Here is a tiny trained network, its code and every weight. The questions are about switching its units off for an input and a target symbol, where a switched-off unit gives its printed mean instead of its output.

import numpy as np


def w(rows, s, z=0):
    codes = np.array(rows[::2]) - 128.0
    scale = np.full(codes.shape[1], s)
    scale[-1] = z or s
    return codes * scale


def f(y):
    return y / 2 * (1 + np.tanh(0.7978845608 * (y + 0.044715 * y**3)))


def softmax(a):
    e = np.exp(a - a.max(-1, keepdims=True))
    return e / e.sum(-1, keepdims=True)


def log_softmax(a):
    a = a - a.max(-1, keepdims=True)
    return a - np.log(np.exp(a).sum(-1, keepdims=True))


def net(x, mask):
    ids = ['βδεθμξτφψω'.index(c) for c in x.split()]
    T = len(ids)
    res = E[ids] + P[:T]
    u = 0
    for l in range(2):
        q, k, v = (res @ M[l].T for M in (Q, K, V))
        z = softmax(np.where(np.tri(T) > 0, q @ k.T / 4**0.5, -1e9)) @ v
        res = res + np.where(mask[u], z, O[l][:, -1]) @ O[l][:, :-1]
        u += 1
        y = f(res @ A[l][:, :-1].T + A[l][:, -1])
        res = res + np.where(mask[u : u + 8], y, B[l][:, -1]) @ B[l][:, :-1]
        u += 8
    return log_softmax(res[-1] @ U[:, :-1].T + U[:, -1])


Q, K, V, O, A, B = {}, {}, {}, {}, {}, {}
E = w([
[101,183,112,153,118,154],'β',
[76,11,94,109,58,74],'δ',
[96,196,74,170,136,186],'ε',
[112,153,165,130,126,106],'θ',
[181,158,144,210,50,137],'μ',
[105,65,188,157,90,124],'ξ',
[116,200,4,122,112,44],'τ',
[131,59,108,160,138,224],'φ',
[160,210,151,107,167,78],'ψ',
[63,130,128,198,85,186],'ω',
],0.016)
P = w([
[64,100,173,176,249,103],'0',
[125,109,148,171,176,113],'1',
[130,110,141,159,165,110],'2',
[120,126,141,144,139,119],'3',
[120,127,138,134,127,122],'4',
[122,138,127,127,113,120],'5',
[119,139,125,123,100,117],'6',
[115,148,119,116,92,119],'7',
[119,149,112,109,82,114],'8',
[115,154,109,120,67,109],'9',
[125,155,114,109,76,124],'10',
[109,174,116,112,54,124],'11',
],0.015)
Q[0] = w([
[29,210,115,234,187,59],'0.h0',
[32,185,112,249,98,77],'0.h0',
[71,156,92,106,3,222],'0.h0',
[220,20,46,209,218,139],'0.h0',
],0.0046)
K[0] = w([
[41,233,148,196,121,80],'0.h0',
[44,153,156,119,41,83],'0.h0',
[68,135,2,97,28,164],'0.h0',
[25,109,97,195,196,133],'0.h0',
],0.0065)
V[0] = w([
[1,108,186,80,177,76],'0.h0',
[179,37,69,34,196,199],'0.h0',
[144,98,164,156,62,172],'0.h0',
[201,73,97,138,110,23],'0.h0',
],0.0074)
O[0] = w([
[2,207,200,113,64,101,95],'0.h0',
[97,178,88,146,4,189,1],'0.h0',
[156,52,135,128,149,173,162],'0.h0',
[237,46,131,32,82,46,125],'0.h0',
],0.0082,0.0073)
A[0] = w([
[195,175,193,175,105,157,127],'0.n0',
[159,118,111,131,160,156,190],'0.n1',
[146,144,188,37,107,84,201],'0.n2',
[121,121,61,160,108,69,59],'0.n3',
[157,126,141,199,184,148,3],'0.n4',
[101,43,206,146,115,231,116],'0.n5',
[112,155,1,161,135,200,29],'0.n6',
[117,49,102,73,230,147,136],'0.n7',
],0.0097,0.0062)
B[0] = w([
[49,40,114,141,220,190,237],'0.n0',
[135,101,117,211,164,84,254],'0.n1',
[169,150,46,226,33,203,217],'0.n2',
[76,71,178,19,152,112,126],'0.n3',
[134,44,53,101,136,75,182],'0.n4',
[181,185,110,182,46,2,251],'0.n5',
[180,90,48,124,74,152,174],'0.n6',
[19,169,195,120,150,86,227],'0.n7',
],0.007,0.0049)
Q[1] = w([
[10,105,175,156,129,147],'1.h0',
[161,142,123,248,219,102],'1.h0',
[50,167,224,1,136,160],'1.h0',
[61,37,111,24,156,234],'1.h0',
],0.0071)
K[1] = w([
[97,151,125,146,174,111],'1.h0',
[94,145,94,46,83,73],'1.h0',
[103,155,138,254,140,115],'1.h0',
[152,143,128,189,127,117],'1.h0',
],0.011)
V[1] = w([
[99,154,124,40,128,39],'1.h0',
[49,20,41,143,59,70],'1.h0',
[122,222,10,89,189,105],'1.h0',
[1,13,110,98,165,198],'1.h0',
],0.0068)
O[1] = w([
[131,88,126,6,96,57,158],'1.h0',
[60,79,113,129,74,130,254],'1.h0',
[107,164,26,53,161,94,155],'1.h0',
[109,81,116,122,157,255,77],'1.h0',
],0.0089,0.0059)
A[1] = w([
[109,55,102,60,67,170,2],'1.n0',
[170,144,185,180,130,84,27],'1.n1',
[158,151,120,73,139,84,63],'1.n2',
[166,166,94,171,182,99,18],'1.n3',
[201,41,106,126,152,134,81],'1.n4',
[123,93,114,166,64,97,51],'1.n5',
[152,102,158,49,93,179,252],'1.n6',
[255,86,72,139,89,154,29],'1.n7',
],0.0099,0.0054)
B[1] = w([
[181,219,182,144,197,123,197],'1.n0',
[192,65,157,204,39,56,235],'1.n1',
[200,36,130,242,115,91,194],'1.n2',
[113,124,13,159,254,94,213],'1.n3',
[171,185,58,99,41,197,251],'1.n4',
[143,114,93,114,183,215,255],'1.n5',
[24,149,51,221,76,61,156],'1.n6',
[231,135,216,33,208,177,212],'1.n7',
],0.0064,0.0069)
U = w([
[130,175,200,61,182,160,132],'β',
[59,96,149,35,17,243,195],'δ',
[99,142,54,113,155,174,2],'ε',
[165,217,254,62,124,139,225],'θ',
[172,10,146,133,193,143,131],'μ',
[176,155,204,123,37,122,49],'ξ',
[133,128,104,5,60,97,131],'τ',
[204,140,35,174,37,171,142],'φ',
[188,218,126,145,116,104,42],'ψ',
[33,103,128,168,124,86,180],'ω',
],0.0061,0.006)

Each question gives the input, a string of symbols that net reads in full, and the target symbol t.
The units are the heads (4 rows each of Q, K, V and O) and the neurons (one row each of A and B). Each row of codes is followed by its name. A weight is (code - 128) times the scale printed after its matrix; where a second scale follows, it is the last column's (O, A, B and U).
mask holds one flag per unit, layer by layer, with each layer's heads first. A switched-off unit (its flag False) gives its mean, the last column of its rows in O or B, instead of its output. The means were averaged over made-up inputs and are rounded, as every weight is.
A unit's drop is (log p(t) with every unit on - log p(t) with that unit switched off) / (log p(t) with every unit on - log p(t) with every unit switched off).
The circuit of an input: a set's keep is (log p(t) with only the set's units on - log p(t) with every unit switched off) / (log p(t) with every unit on - log p(t) with every unit switched off). Starting from the 12 units with the biggest drops (on a tie, the unit counted first), units are removed one at a time, each time the one whose removal leaves the highest keep (on an exact tie, the one counted first), for as long as the keep stays at least 0.8.
circuit, biggest first: the units of the circuit, biggest drop first
unit that matters most: the unit with the biggest drop
top k neurons: the k neurons with the biggest drops, biggest first
top k neurons in layer l: the k neurons of layer l with the biggest drops, biggest first
input μ ψ μ ψ, target ψ: unit that matters most => 1.h0
input ξ ψ τ θ θ, target τ: top 3 neurons in layer 0 => [0.n2; 0.n3; 0.n0]
input φ τ φ μ ε μ μ θ, target τ: circuit, biggest first => [1.h0; 0.h0]
input τ μ φ φ ψ μ μ μ μ φ, target τ: top 2 neurons => [0.n3; 0.n1]
input θ μ ξ φ μ φ, target φ: top 2 neurons in layer 0 => [0.n5; 0.n6]
input μ ψ ψ θ μ μ μ μ ψ φ, target ω: circuit, biggest first => [0.n7; 1.n7]
input μ ψ ψ φ μ ε, target ε: circuit, biggest first => [1.h0; 1.n1; 1.n3; 0.n5]
input μ β φ μ μ τ ε β μ φ, target τ: circuit, biggest first => [1.h0; 0.n3]
input ξ μ φ μ δ ε μ μ ξ μ β, target ω: top 3 neurons in layer 1 => [1.n7; 1.n6; 1.n4]
input μ τ ε μ μ μ μ ψ φ μ ω, target τ: circuit, biggest first => [1.h0; 0.n3; 0.h0]
input β φ ω μ μ μ ε, target ε: circuit, biggest first => [1.h0; 0.h0; 1.n1; 1.n3]
input ε μ φ μ μ ξ τ ψ φ φ μ, target τ: circuit, biggest first => [1.h0; 0.n3]
input τ μ δ ε φ, target δ: circuit, biggest first => [1.h0; 0.h0]
input τ μ μ β μ ω, target τ: top 2 neurons in layer 0 => [0.n3; 0.n0]
input τ μ ψ ξ, target τ: top 2 neurons in layer 0 => [0.n3; 0.n0]
input μ φ μ θ μ τ, target τ: circuit, biggest first => [1.h0]
input θ μ θ, target θ: top 2 neurons in layer 0 => [0.n5; 0.n1]
input μ ξ θ ξ, target ξ: top 2 neurons in layer 0 => [0.n5; 0.n0]
input β ψ ξ ε φ ε τ β, target τ: circuit, biggest first => [1.h0; 0.n3]
input ψ ε τ μ β, target τ: circuit, biggest first => [1.h0; 0.h0]
input ψ ξ φ, target ω: top 2 neurons => [0.n2; 1.n4]
input θ μ μ ψ δ β, target δ: circuit, biggest first => [1.h0]
input ψ ψ δ μ θ, target δ: circuit, biggest first => [0.n2; 1.h0; 0.n3]
input ψ ω φ ξ, target ξ: top 2 neurons => [0.n5; 1.n1]
input φ δ τ ψ ε, target τ: circuit, biggest first => [1.h0; 0.h0]
input μ μ μ μ φ μ ψ μ ξ μ δ ω, target δ: circuit, biggest first => [1.h0; 0.n3]
input ξ ψ ψ, target ψ: top 2 neurons => [0.n2; 0.n5]
input μ φ μ μ μ, target μ: top 2 neurons in layer 1 => [1.n7; 1.n6]
input ψ ε μ, target ω: top 3 neurons in layer 1 => [1.n7; 1.n5; 1.n4]
input μ μ μ μ φ μ δ ω φ ε, target δ: top neuron in layer 1 => [1.n3]
